Below is a small trained network, with its code and all its weights. Each question gives an input and a class and asks what happens when units are switched off, that is, made to give their printed mean instead of their output.

import numpy as np


def w(rows, s, z=0):
    codes = np.array(rows[::2]) - 128.0
    scale = np.full(codes.shape[1], s)
    scale[-1] = z or s
    return codes * scale


def norm(h):
    return h / np.sqrt((h * h).mean(-1, keepdims=True) + 1e-5)


def f(y):
    return np.maximum(y, 0)


def log_softmax(a):
    a = a - a.max(-1, keepdims=True)
    return a - np.log(np.exp(a).sum(-1, keepdims=True))


def net(x, mask):
    res = np.array(x, float).reshape(1, 6) / 4 @ E
    u = 0
    for l in range(2):
        y = f(norm(res) @ A[l][:, :-1].T + A[l][:, -1])
        res = res + np.where(mask[u : u + 15], y, B[l][:, -1]) @ B[l][:, :-1]
        u += 15
    return log_softmax(norm(res)[-1] @ U[:, :-1].T + U[:, -1])


A, B = {}, {}
E = w([
[157,65,90,87,72,44,157],'x0',
[224,58,184,105,227,123,146],'x1',
[38,204,114,16,192,86,112],'x2',
[200,255,242,113,71,77,195],'x3',
[129,131,124,123,129,134,131],'x4',
[105,147,91,165,171,111,247],'x5',
],0.0066)
A[0] = w([
[197,61,58,92,45,93,156,82],'0.n1',
[154,156,187,152,98,122,127,156],'0.n2',
[155,157,51,170,216,60,221,40],'0.n3',
[142,65,166,131,228,132,211,130],'0.n4',
[94,37,77,176,183,182,73,202],'0.n5',
[193,92,180,27,233,184,162,95],'0.n6',
[127,141,82,204,148,145,240,84],'0.n7',
[170,105,148,124,94,145,30,72],'0.n8',
[157,94,181,40,92,147,42,128],'0.n9',
[121,183,170,215,207,255,96,45],'0.n10',
[43,112,145,62,179,54,163,97],'0.n11',
[169,160,141,88,78,146,78,138],'0.n12',
[179,74,51,38,79,48,164,41],'0.n13',
[108,130,114,203,71,124,130,130],'0.n14',
[160,97,139,162,104,174,165,2],'0.n15',
],0.009,0.0047)
B[0] = w([
[69,104,195,156,136,175,125,188],'0.n1',
[130,72,73,66,171,90,197,199],'0.n2',
[95,216,106,233,178,44,40,172],'0.n3',
[144,101,101,121,29,74,79,192],'0.n4',
[140,108,102,96,154,88,229,254],'0.n5',
[141,108,130,104,2,61,80,203],'0.n6',
[127,177,119,213,174,133,84,185],'0.n7',
[125,170,110,220,190,93,93,181],'0.n8',
[107,209,59,213,152,52,84,207],'0.n9',
[36,68,233,127,127,114,120,207],'0.n10',
[184,164,136,78,160,247,59,189],'0.n11',
[138,145,117,188,177,140,178,187],'0.n12',
[20,100,250,159,163,146,104,187],'0.n13',
[140,160,101,100,99,177,119,183],'0.n14',
[214,106,117,165,118,180,131,145],'0.n15',
],0.0088,0.0075)
A[1] = w([
[222,227,129,153,131,98,177,75],'1.n1',
[132,49,65,228,134,136,198,142],'1.n2',
[178,82,156,170,154,144,128,19],'1.n3',
[230,94,159,225,132,173,162,20],'1.n4',
[181,150,188,120,65,100,143,89],'1.n5',
[92,70,148,159,102,156,75,65],'1.n6',
[173,95,138,157,65,192,137,52],'1.n7',
[41,188,67,142,68,200,161,138],'1.n8',
[169,184,103,2,187,159,85,3],'1.n9',
[111,178,111,101,63,220,123,26],'1.n10',
[188,162,133,76,149,112,200,78],'1.n11',
[53,89,82,75,136,107,70,231],'1.n12',
[64,114,222,87,114,126,90,106],'1.n13',
[117,182,240,136,141,101,157,163],'1.n14',
[111,163,169,116,92,82,181,115],'1.n15',
],0.0099,0.002)
B[1] = w([
[139,104,76,114,147,137,133,216],'1.n1',
[157,190,139,71,148,178,104,255],'1.n2',
[99,159,136,98,108,89,133,161],'1.n3',
[114,195,165,96,110,158,86,200],'1.n4',
[114,85,68,101,139,125,176,181],'1.n5',
[85,144,119,122,127,149,197,185],'1.n6',
[103,207,192,71,146,174,71,151],'1.n7',
[177,35,148,117,32,2,76,226],'1.n8',
[172,189,187,135,93,190,84,181],'1.n9',
[152,78,127,107,92,110,128,156],'1.n10',
[149,73,63,93,132,141,124,156],'1.n11',
[177,152,143,147,150,173,201,230],'1.n12',
[95,120,180,158,83,149,157,204],'1.n13',
[88,58,87,130,172,166,169,232],'1.n14',
[144,114,139,169,194,180,133,184],'1.n15',
],0.0091,0.0071)
U = w([
[19,88,248,162,167,150,158,138],'0',
[150,225,44,245,210,69,50,141],'1',
[192,228,173,32,114,209,52,159],'2',
[183,48,106,88,23,17,85,173],'3',
[186,80,9,58,217,174,222,1],'4',
],0.014,0.00097)

Each question gives the input, the list of numbers given to net, and the class t.
The units are the neurons (one row each of A and B). Each row of codes is followed by its name. A weight is (code - 128) times the scale printed after its matrix; where a second scale follows, it is the last column's (A, B and U).
mask holds one flag per neuron, layer by layer. A switched-off neuron (its flag False) gives its mean, the last column of its row in B, instead of its output. The means were averaged over made-up inputs and are rounded, as every weight is.
A unit's drop is (log p(t) with every unit on - log p(t) with that unit switched off) / (log p(t) with every unit on - log p(t) with every unit switched off).
The circuit of an input: a set's keep is (log p(t) with only the set's units on - log p(t) with every unit switched off) / (log p(t) with every unit on - log p(t) with every unit switched off). Starting from the 12 units with the biggest drops (on a tie, the unit counted first), units are removed one at a time, each time the one whose removal leaves the highest keep (on an exact tie, the one counted first), for as long as the keep stays at least 0.8.
units of the circuit, in order: the units of the circuit, biggest drop first
most important unit: the unit with the biggest drop
k most important neurons: the k neurons with the biggest drops, biggest first
top k neurons in layer l: the k neurons of layer l with the biggest drops, biggest first
input [-5,-4,-6,7,1,2], class 4: 2 most important neurons => (0.n2, 1.n14)
input [-6,-2,-3,1,7,-6], class 0: 2 most important neurons => (0.n10, 0.n3)
input [-6,-8,-7,-3,7,6], class 3: 2 most important neurons => (1.n8, 0.n14)
input [-2,-3,0,-5,5,-1], class 4: most important unit => 0.n5
input [3,-2,5,-2,-5,-1], class 2: top 2 neurons in layer 0 => (0.n11, 0.n10)
input [0,-5,-1,-5,4,1], class 3: top 2 neurons in layer 0 => (0.n2, 0.n14)
input [8,6,-8,-5,-7,-7], class 0: 3 most important neurons => (0.n1, 0.n13, 0.n11)
input [0,-8,0,-1,-2,7], class 3: 2 most important neurons => (1.n8, 0.n9)
input [2,7,3,5,-6,-7], class 1: 2 most important neurons => (0.n9, 1.n8)
input [-3,-1,-7,-7,-8,7], class 1: top 3 neurons in layer 1 => (1.n14, 1.n12, 1.n9)
input [-7,4,7,4,-6,-3], class 0: top 3 neurons in layer 0 => (0.n10, 0.n14, 0.n6)
input [-5,0,-7,-6,7,8], class 1: 2 most important neurons => (0.n7, 0.n3)
input [-4,0,5,2,-3,4], class 2: 4 most important neurons => (0.n11, 0.n13, 0.n9, 1.n9)
input [7,-1,5,2,-3,8], class 1: top 2 neurons in layer 0 => (0.n3, 0.n10)
input [4,4,-2,-2,2,-3], class 0: top 2 neurons in layer 0 => (0.n13, 0.n1)
input [3,7,4,0,-7,-3], class 3: units of the circuit, in order => (0.n6)
input [0,-6,0,-6,-4,5], class 3: top 2 neurons in layer 1 => (1.n8, 1.n14)
input [-2,7,4,8,1,-8], class 1: 3 most important neurons => (0.n9, 0.n5, 1.n8)
input [4,-2,5,6,-7,-7], class 1: 2 most important neurons => (0.n9, 0.n5)
input [-2,-3,-7,8,2,2], class 4: 4 most important neurons => (0.n2, 1.n1, 1.n5, 1.n11)
input [2,-6,7,2,-1,6], class 2: units of the circuit, in order => (0.n11)
input [1,-8,-1,-6,1,7], class 3: top 2 neurons in layer 0 => (0.n9, 0.n8)
input [6,2,5,-5,-7,7], class 1: top 2 neurons in layer 0 => (0.n3, 0.n10)
input [4,-2,-1,3,5,5], class 1: 3 most important neurons => (0.n3, 0.n7, 0.n10)
input [7,1,7,-7,1,4], class 0: 2 most important neurons => (0.n13, 1.n2)
input [-7,1,7,0,3,-5], class 0: 3 most important neurons => (0.n10, 1.n2, 1.n13)
input [-3,2,-8,-5,-3,-4], class 2: most important unit => 1.n2
input [-7,-8,-8,-5,0,6], class 2: top 2 neurons in layer 1 => (1.n2, 1.n14)
input [-3,1,8,2,-5,6], class 2: 3 most important neurons => (0.n11, 1.n9, 0.n9)
input [7,-7,-5,6,-2,-5], class 0: top 2 neurons in layer 1 => (1.n15, 1.n14)
